How the objects are linked:
at | ne fe gi
ns | jf hl rm
fg | dz zg dl
pc | th sf rj
gg | tg dr zm
lh | pz pf tg
ct | nc tr nt
fz | fh fg qj
fr | qb gd pc
sz | fr gr tz
jn | fd mt cn
hj | tm pj hq
fm | fc mn fz
nf | dq fr bc
zm | gb fb lb
dp | sn ql mn
ql | qq jq jc
rl | gr qz td
zs | mc ct jd
fq | qs hd br
pp | lh qf gg
td | zc dq ms
pz | mf gg qm
jm | sz rl gd
sm | fb gl jm
hf | gm fc zb
bg | br dt hl
zc | sf tp zs
zf | sm mf rh
hb | rj zs qp
dr | zq zf fb
jf | lg gs rt
zg | bq zb ff
qm | bn zm qz
md | bt dh zh
pm | lb jm fr
rh | jm bn gr
rz | dh dj tc
sf | hb ms mc
br | ns lj gs
ms | zs gt nc
dl | lc ff bt
hq | cg tt ld
gr | gd hm zc
tg | qm zq gb
rn | dr rd sm
lg | hg rm rd
cn | bd jf hg
tj | gh fq mt
zr | dp ld qq
bq | dl nj md
dt | lj jn dm
rd | zf pz gl
qd | pr fj dc
zb | nj fh rz
nj | ff fp dh
mq | fz dg dz
sb | dc zr sn
bc | gt pc tr
bt | qt dd hd
qr | fj hq zr
qc | tc ch tj
nm | ld pr jq
gd | tz td sf
jd | hj nt jh
fj | sb cg dp
fd | dm mh bd
dg | fg gm bq
tt | nm qd hs
jp | tj qt qs
tz | pc zc hb
fc | ds mq fh
cf | jb hj qr
ll | tl jb qd
gm | zg ds nj
rp | ll cf sd
bm | pb tj jn
sd | qd qr sb
jl | jc ph gm
mf | gl tg bn
gb | qz pm nf
ds | zb fz fp
mt | mh br jf
hz | nt tq ll
pb | dt gh fd
dj | qc lc jp
tl | tt sd pr
pr | hs sb nr
gl | rh qm rl
hm | td nf tp
jq | jl nr hf
dq | tp qb gt
mc | qp nc hj
hs | jq dc ph
qb | bc tz th
bn | rl gb hm
pf | gg rn zq
nc | jd hz pj
qq | mn jl dg
dh | dd qc bm
hh | pp bd pf
hg | rn rt zf
lj | hl fd hh
qt | fq zh bg
tq | rp qp jb
mh | cn ns lg
dm | hh cn qf
gt | ct th hz
qj | dj dl ch
sn | fm qq mq
lc | ch md qt
hl | gs dm pp
rt | rd lh mf
nt | pj rp tl
pj | jh ll tt
ch | jp bt fq
rm | rt pp pz
mn | mq jc fg
lb | nf sz qb
jb | sd tm fj
fb | pm rh sz
tm | qr jh cg
gs | rm hh lh
ph | hf fm ds
zq | zm sm pm
ff | md rz dd
cg | zr nm ql
tr | hz rj rp
dc | nr dp fm
qf | pf hg dr
jc | dg hf zg
tc | bm jp gh
fh | fp dz dj
hd | bg pb lj
nr | ph sn fc
jh | hq tl nm
ld | ql hs jl
qz | hm lb dq
rj | tq mc cf
fp | rz qj qc
zh | hd bm dt
bd | qf lg rn
th | tr hb tq
tp | ms bc ct
dz | qj bq lc
qs | mt bg ns
qp | cf jd tm
dd | zh tc pb
gh | jn qs mh

The rows follow the links: the fewer symbols apart two objects are, the more alike their rows tend to be.

Each row is also shifted at random along 4 hidden directions that mean nothing.

Some objects, each with a row of numbers:
zg [-31,  -7, -11, -20,  13,  11,  23,   8, -19, -27, -17,  -7,  -4, -20, -16,  13,   2,  14,   9,  50,  -1,  -6,   0,  16]
ds [ 15, -15,  -9, -11,   9,  10,  29,   4, -12, -29, -16,  -4,  -1,   2, -23,  17,   0,  14,  11,  49,  76, -37,   1,  15]
dj [ 29, -19,   2, -12,   6,   2,  14,  -7,  -5, -28, -12, -20, -20,  43, -17,   9,  -4,  25,   5,  47, -16,  -3, -16,  24]
dz [-32, -13,  -9, -26,  18,   3,  23,   4,  -8, -28, -24, -17, -14, -15, -20,  19,   4,  20,  17,  50,  39,  34,  -6,  15]
pp [ -8, -12,  19,  13,  -6, -16, -23, -23,   2,   9,  11,  -9, -25,  63,  12, -19, -15,   4, -14, -20, -89,  27, -25,   9]
hb [ 51,  20,  -6,   5,  -8,   0,  -6,  11,  27,  20,   8,   8,  22, -29,   6,   6,  15, -15,   5, -36,  80,   6,  18, -26]
pc [ 39,  29,  -3,   1, -11,  -1, -14,  11,  31,  24,  13,   0,  19,  36,   6,   0,  20, -14,   4, -42,  16,  36,  14, -28]
nc [ 19,  31, -10,   8, -13,  20,   1,  22,   1,  17,  18,  18,  39,  55,   6,  -6,  17, -23,  -4, -25, -14, -50,  26, -22]
md [-13, -30,   5,   0,   8,   0,  17, -13, -25, -26, -13,  -2, -17, -16, -11,   4, -19,  16,  -1,  46,  19, -46, -14,  29]
fb [  1,   5,  10,   5,  -4, -23, -30, -11,  29,  26,   6,  -8, -16, -39,  18,  -7,   0,  -4,  -3, -48, -14,  86, -10, -16]
lc [-23, -22,   0, -18,  13,  -4,  16,  -8,  -8, -27, -20, -19, -24,  20, -18,  12,  -4,  21,  10,  45,  26,  31, -16,  20]
gm [ 30, -10,  -9,  -8,   5,  16,  26,   7, -16, -27, -11,  -2,   5,  -6, -17,  13,  -1,  14,   6,  50,  19, -59,   3,  18]
nr [ 21,  14, -20, -17,   4,  25,  21,  25, -15, -16,  -6,   0,  22, -33, -11,  12,  15,   5,   8,  38, -48, -39,  16,   3]
nt [-10,  36, -17,  -9,  -3,  19,   5,  28,   5,  12,   8,   9,  36,  26,   1,   3,  26, -19,   7, -15,  -7,   4,  28, -26]
qt [-33, -23,   7, -10,  10,  -8,   5, -15, -12, -21, -13, -17, -29,  28, -10,   1, -11,  20,   2,  34, -30,  29, -22,  24]
hl [ 73, -32,  25,  22, -10, -18, -15, -34,   7,  -3,   8,  -9, -32,  56,   1, -12, -26,  16, -14,  -2, -17, -33, -31,  25]
gb [-14,   6,  11,  17,  -8, -14, -26,  -9,  12,  27,  14,   7,  -2,  -8,  20, -16,  -5, -15, -10, -49, -25,  24,  -1, -14]
gh [ 36, -24,  13,  -6,   2, -17,  -7, -22,  11, -14,  -8, -28, -38,  38,  -8,   2,  -9,  27,   1,  21, -34,  46, -32,  22]
zm [ -9,  -5,  18,  21, -11, -18, -20, -19,  15,  21,  13,   8,  -8,  72,  12, -16,  -9, -14, -10, -47,  46,  12,  -6,  -8]
pm [ 22,   7,  12,  21, -13, -10, -27,  -9,  11,  27,  20,   9,   2,   0,  21, -18,  -7, -13, -14, -50, -48,  -3,  -2, -12]
pb [ -1, -33,  14,   7,   5, -12,  -2, -23, -15, -15,  -6,  -6, -31, -34,   0,  -5, -26,  19,  -8,  24, -34, -17, -25,  28]
qb [  2,  17,   2,  18, -13,   0, -13,   4,  10,  25,  17,  18,  20,  27,  14, -12,   4, -24,  -8, -47,  27, -18,  13, -22]
th [ 11,  23,  -6,   9, -10,   6,  -5,  13,  13,  20,  12,  17,  28,  13,   8,  -3,  13, -22,   0, -36,  46, -12,  21, -25]
jd [ -1,  23, -12,  13,  -8,  23,   7,  22, -16,  13,  13,  32,  42, -38,  10,  -4,   7, -26,  -6, -17,   7, -90,  31, -17]
fr [ 54,  17,   6,  13, -14,  -8, -21,  -2,  29,  27,  17,   3,   9,  20,  13,  -7,   8, -14,  -4, -50,   7,  18,   4, -21]
mh [-37, -33,  20,  15,   2, -18,  -8, -29, -15,  -6,  -1,   1, -30,  16,   4, -13, -30,   7, -12,   3,   1, -11, -25,  21]
dt [-37, -28,  14,   4,   6, -14,  -7, -22, -17, -10,  -5,  -7, -31, -17,   4, -10, -24,  13,  -9,  15, -58,   6, -24,  24]
bm [-36, -38,  13,   7,   9, -11,  10, -24, -23, -22, -12,   1, -29,  -8,  -7,  -2, -28,  13,  -6,  32,  43, -31, -19,  29]
rz [ 75, -23,   4,   0,   1,   4,  14,  -9, -10, -27,  -6, -11, -15,   0, -13,   6, -12,  25,  -2,  47, -27, -60, -15,  31]
rn [  3, -15,  22,  17,  -8, -23, -23, -26,  14,  13,   9,  -4, -25,  55,   9, -15, -15,   0, -11, -32,   1,  28, -20,   4]
dr [-54,  -9,  18,  18,  -5, -20, -23, -21,  -1,  18,   9,   6, -15,  36,  14, -20, -16, -10, -13, -37, -11,  23, -12,  -2]
hs [-48,  18, -21, -15,   5,  29,  29,  29, -23, -15,  -5,  10,  31,  53, -14,   9,  18,  -9,   9,  30,   9, -40,  25,  -5]
fq [-15, -25,  10, -13,   9, -15,   0, -19,   1, -18, -14, -25, -37,  40, -10,   3,  -9,  23,   4,  27, -17,  57, -28,  21]
mq [ 44,  -2, -12, -16,   5,  17,  23,  12,  -6, -26, -11, -11,   4,   5, -19,  16,   8,  16,  10,  48,  -1, -30,   3,  13]
ct [-12,  36, -13,  -3,  -5,  11,  -6,  22,   9,  21,  11,   9,  31,   9,   9,  -2,  22, -22,   3, -32, -22,  17,  22, -28]
jp [-52, -22,   6,  -8,   8,  -2,   8, -12, -22, -21, -11, -10, -24,  51,  -9,  -4, -14,  14,  -2,  36, -47,   6, -18,  25]
fh [-11,  -7, -11, -25,  15,   6,  19,   6,  -9, -26, -19, -17, -10, -38, -17,  16,   5,  21,  12,  51, -16,  23,  -6,  16]
zq [ 39, -14,  20,  28, -12, -22, -24, -25,  16,  19,  14,   8, -14,  -5,  15, -14, -19,  -6, -14, -42,  35, -12, -13,  -1]
fm [ 47,   6, -17, -21,   7,  16,  22,  18,  -1, -21, -13, -11,   9, -48, -17,  21,  14,  16,  13,  44,   2, -11,   7,   7]
cn [ 34, -28,  21,  11,  -2, -26, -16, -31,  13,  -1,  -1, -15, -38,   5,   2,  -5, -21,  16,  -7,  -5,   6,  30, -30,  18]
dc [ 36,  13, -18, -14,   3,  21,  24,  22,  -1, -16,  -7,  -2,  23,   6, -17,  18,  19,   4,  13,  32,  44, -31,  18,  -2]
tp [ 10,  29,  -4,   5,  -9,   2, -17,  12,  17,  27,  16,   8,  21,  -7,  15,  -7,  15, -18,  -2, -44, -39,  23,  15, -27]
bq [ 11, -12,  -5, -18,   7,   7,  21,   2,  -8, -29, -14, -18, -10,  59, -21,  12,   4,  21,   9,  51,   7,   1,  -9,  19]
ff [ -7, -23,  -3, -17,  16,  -4,  17,  -6,  -7, -27, -24, -14, -22, -58, -17,  17,  -6,  23,  10,  48,  37,  20, -13,  21]
lh [ 53, -30,  27,  29, -10, -28, -19, -35,  17,   8,   8,   2, -28,  15,   8, -10, -27,   5, -13, -28,  76, -15, -23,  11]
qs [ 15, -35,  17,   7,   4, -18,  -2, -28,  -4, -15,  -8, -10, -36, -10,  -4,  -2, -24,  19,  -5,  20,  13,  -2, -27,  26]
ph [ 37,  11, -18, -27,   5,  18,  23,  21,   5, -21, -12, -19,  10,  44, -22,  20,  23,  15,  18,  43,   6,  13,   8,   3]
hh [-54, -29,  18,  11,   8, -28, -17, -28,  -5,   4,  -7,   0, -35, -86,  13, -10, -26,   5,  -8, -12,   7,  38, -23,  12]

In each set, the symbols that take the first to the second take the third to the fourth, perhaps in another order. Give the fourth.
Answers are names.
A [ 11, -39,  13,   7,   8, -13,   9, -24, -12, -23, -13,  -4, -32, -45,  -9,   5, -27,  20,  -1,  34,  61, -31, -21,  30]
B [ 48, -27,  25,  23,  -9, -19, -20, -31,   5,   3,  10,  -5, -29,  17,   9, -14, -26,  11, -16, -12, -38, -21, -27,  20]
C [ 10, -27,  25,  38, -10, -21, -19, -31,  -3,  14,  13,  20, -17, -18,  16, -19, -34,  -8, -20, -35,  45, -55, -15,  10]
D nf

A [ 34,  28, -14,  -4,  -5,  14,   5,  23,  15,  12,   5,   8,  32,   1,  -2,   9,  23, -14,   9, -16,  49,  -7,  25, -24]
B [ 53,  23, -21, -11,   0,  22,  15,  28,   1,  -4,   0,   4,  30, -63,  -5,  14,  19,   0,   9,  17, -11, -36,  23, -10]
C [-25, -16,  18,  16,  -3, -21, -27, -22,  -3,  13,   7,   1, -25, -47,  20, -18, -22,   1, -16, -26, -75,  22, -20,   7]
D zm

A [ 28, -30,  14,   7,  -1,  -3,   6, -20, -11, -22,  -3, -11, -25,  69,  -9,  -4, -18,  19,  -7,  32, -21, -36, -24,  31]
B [-42, -14,  18,   5,  -2, -19, -21, -22,   1,   6,   4, -12, -30,  61,   9, -17, -14,   6, -11, -14, -77,  51, -24,   9]
C [ 44, -15,  21,  27, -11, -22, -27, -26,  14,  18,  13,   5, -17, -38,  18, -16, -21,  -2, -16, -40,  -6, -10, -16,   3]
D td

A [ 22,  14,   9,  18, -15,  -7, -25,  -4,  16,  29,  20,   8,   7,  29,  18, -17,   0, -15, -11, -51, -35,   4,   3, -17]
B [-25,  30, -12,   1,  -3,  12,  -3,  22,   0,  20,   8,  20,  33, -45,  10,  -1,  15, -23,   1, -29,   4,  -9,  27, -26]
C [ 18, -21,  21,  17,  -4, -29, -23, -30,  18,  12,   2,  -5, -31, -23,  11,  -8, -20,   4,  -8, -30,  39,  36, -22,   6]
D sz

A [-10,  -6, -13, -29,  17,   4,  19,   7,  -4, -26, -23, -21, -12, -50, -18,  21,   7,  21,  16,  50,   4,  40,  -6,  13]
B [-39, -13,  -5, -25,  14,   0,  13,  -2, -11, -25, -19, -23, -21,  24, -17,  10,   1,  21,  10,  46, -30,  47, -15,  18]
C [-46,  24,  -6,  13,  -5,   9, -10,  14,  -8,  25,  14,  27,  31, -41,  18, -12,   4, -30,  -8, -41, -13, -27,  24, -25]
D nc

A [-43,  -2, -15, -25,  15,  13,  27,  13, -15, -25, -20,  -9,   2,   3, -20,  18,  11,  11,  15,  49,  29,  14,   4,   8]
B [ 13,  -7,  -7, -14,   6,  14,  22,   7, -17, -27, -10, -10,  -2,  28, -16,   9,   2,  17,   6,  51, -34, -31,  -3,  20]
C [-58,  31, -22, -12,   6,  21,  11,  31, -12,   7,  -2,  17,  36, -58,   3,   6,  21, -19,   8,  -6,  -2,  -3,  31, -24]
D qr

A [ 44,   2, -12, -12,   1,  22,  24,  14, -14, -24,  -6,  -6,  11,  32, -17,  11,   8,  13,   6,  48, -32, -53,   5,  14]
B [ 47, -17,  -3, -15,   8,   2,  17,  -3,  -2, -28, -16, -19, -16, -17, -18,  16,  -1,  25,   9,  50,   9,  -7, -12,  23]
C [-46, -11, -12, -20,  17,   8,  27,   8, -18, -27, -22,  -6,  -5, -40, -17,  18,   2,  12,  13,  51,  41,   5,   1,  14]
D lc

A [ 48,  20, -20, -13,   2,  22,  19,  26,   1,  -8,  -4,   1,  27, -36, -11,  16,  20,   1,  11,  22,  11, -32,  21,  -7]
B [ 16,  26, -23, -25,   5,  25,  18,  32,  -2, -10,  -5,  -8,  25,  -9, -11,  15,  27,   2,  14,  28, -47,   3,  19,  -7]
C [-50,  27, -13,   1,  -3,  19,   9,  23,  -7,  14,   9,  23,  39,  43,   3,  -2,  17, -28,   2, -22,  40, -29,  31, -26]
D nt

A [ 56,  17,   1,  23, -16,   6,  -9,   6,  11,  22,  21,  23,  29,   7,  12,  -8,   3, -21,  -9, -41,  39, -64,  19, -19]
B [ 56,  32, -11,   6, -13,  19,  -1,  22,  10,  16,  17,  11,  37,  31,   4,  -2,  19, -17,  -1, -23, -19, -44,  24, -21]
C [-25, -25,   5,  -9,  11,  -7,   7, -14, -14, -21, -14, -14, -28, -18,  -9,   3, -14,  21,   1,  38, -22,  17, -20,  24]
D bg

A [-24,   7,   7,  19,  -6, -10, -17,  -5,   8,  27,  12,  21,   9, -40,  18, -11,  -6, -23,  -8, -51,  48,  -2,   9, -20]
B [ 31,  25,  -6,   8,  -7,   3, -12,  14,  15,  25,  12,  14,  25, -84,  15,  -1,  10, -18,  -2, -39,   0,  -6,  19, -25]
C [ -6, -33,  10,   1,   4,  -3,  16, -19, -15, -27, -11,  -7, -23,  75, -17,   2, -18,  17,  -1,  40,  50, -32, -18,  28]
D dt

A [  4,  -4, -12, -20,   9,  13,  27,  10,  -9, -26, -15, -11,   1,  28, -21,  17,   9,  14,  13,  50,  26,  -9,   2,  12]
B [-17, -21,   1, -13,   8,   4,  19,  -7, -14, -29, -15, -14, -17,  64, -19,   9,  -5,  18,   6,  48,  21,  -3, -13,  23]
C [-29,  34, -28, -47,  13,  16,  20,  34,  18, -10, -17, -26,  17,  65, -22,  25,  44,   4,  29,  26,  15, 105,  17, -20]
D jc

A [-18, -15,  20,  22,  -7, -18, -24, -24,  -3,  14,  11,   5, -19,  10,  18, -22, -22,  -4, -18, -31, -49,  -2, -17,   5]
B [-10, -13,  20,  22,  -9, -18, -24, -23,   2,  16,  14,   4, -18,  34,  16, -22, -18,  -5, -16, -34, -39,   3, -15,   3]
C [-73,  27, -25, -20,   9,  28,  23,  33, -22,  -6,  -7,  10,  34,   8,  -7,  10,  22, -13,  10,  20, -12, -10,  29, -13]
D sb

A [-36,  20,  -4,  11,  -4,   2, -10,  10,   1,  25,  11,  23,  24, -42,  16,  -8,   5, -26,  -4, -44,  24,  -5,  21, -25]
B [-43,  34, -17,  -7,  -1,  17,   3,  28,  -2,  16,   6,  15,  35,  -5,   6,   0,  22, -23,   5, -21,  -7,   6,  29, -28]
C [-78,  26, -22,  -9,   6,  24,  20,  29, -21,   1,  -3,  22,  38, -10,  -3,   6,  18, -23,   8,   4,  37, -27,  34, -20]
D dc

A [-19, -16,  -4,  -9,   8,  11,  22,   0, -26, -28, -11,  -3,  -6,  26, -15,   6,  -7,  13,   2,  51, -10, -42,  -5,  23]
B [ 31, -22,   7,  -9,   3,  -5,   3, -14,  -2, -22,  -8, -23, -28,  45, -11,   2,  -8,  26,   0,  37, -52,  11, -25,  26]
C [ 29,   9, -18, -32,  12,  12,  22,  19,   9, -22, -18, -23,   2, -23, -21,  26,  22,  18,  21,  45,  11,  42,   4,   2]
D bq

A [-11,  33, -20, -15,  -1,  20,  14,  29,   5,   4,   1,   5,  34,  49,  -7,   9,  28, -15,  12,  -2,  25,   7,  27, -24]
B [-32,  20, -23, -32,  11,  23,  23,  29,  -9, -16, -13, -12,  17,  19, -16,  15,  25,   5,  16,  39, -37,  28,  15,  -5]
C [ -3, -27,  21,  13,  -1, -23, -17, -29,   2,   0,   1,  -9, -34,   4,   7, -11, -23,  11, -10,  -7, -16,  22, -27,  16]
D gl

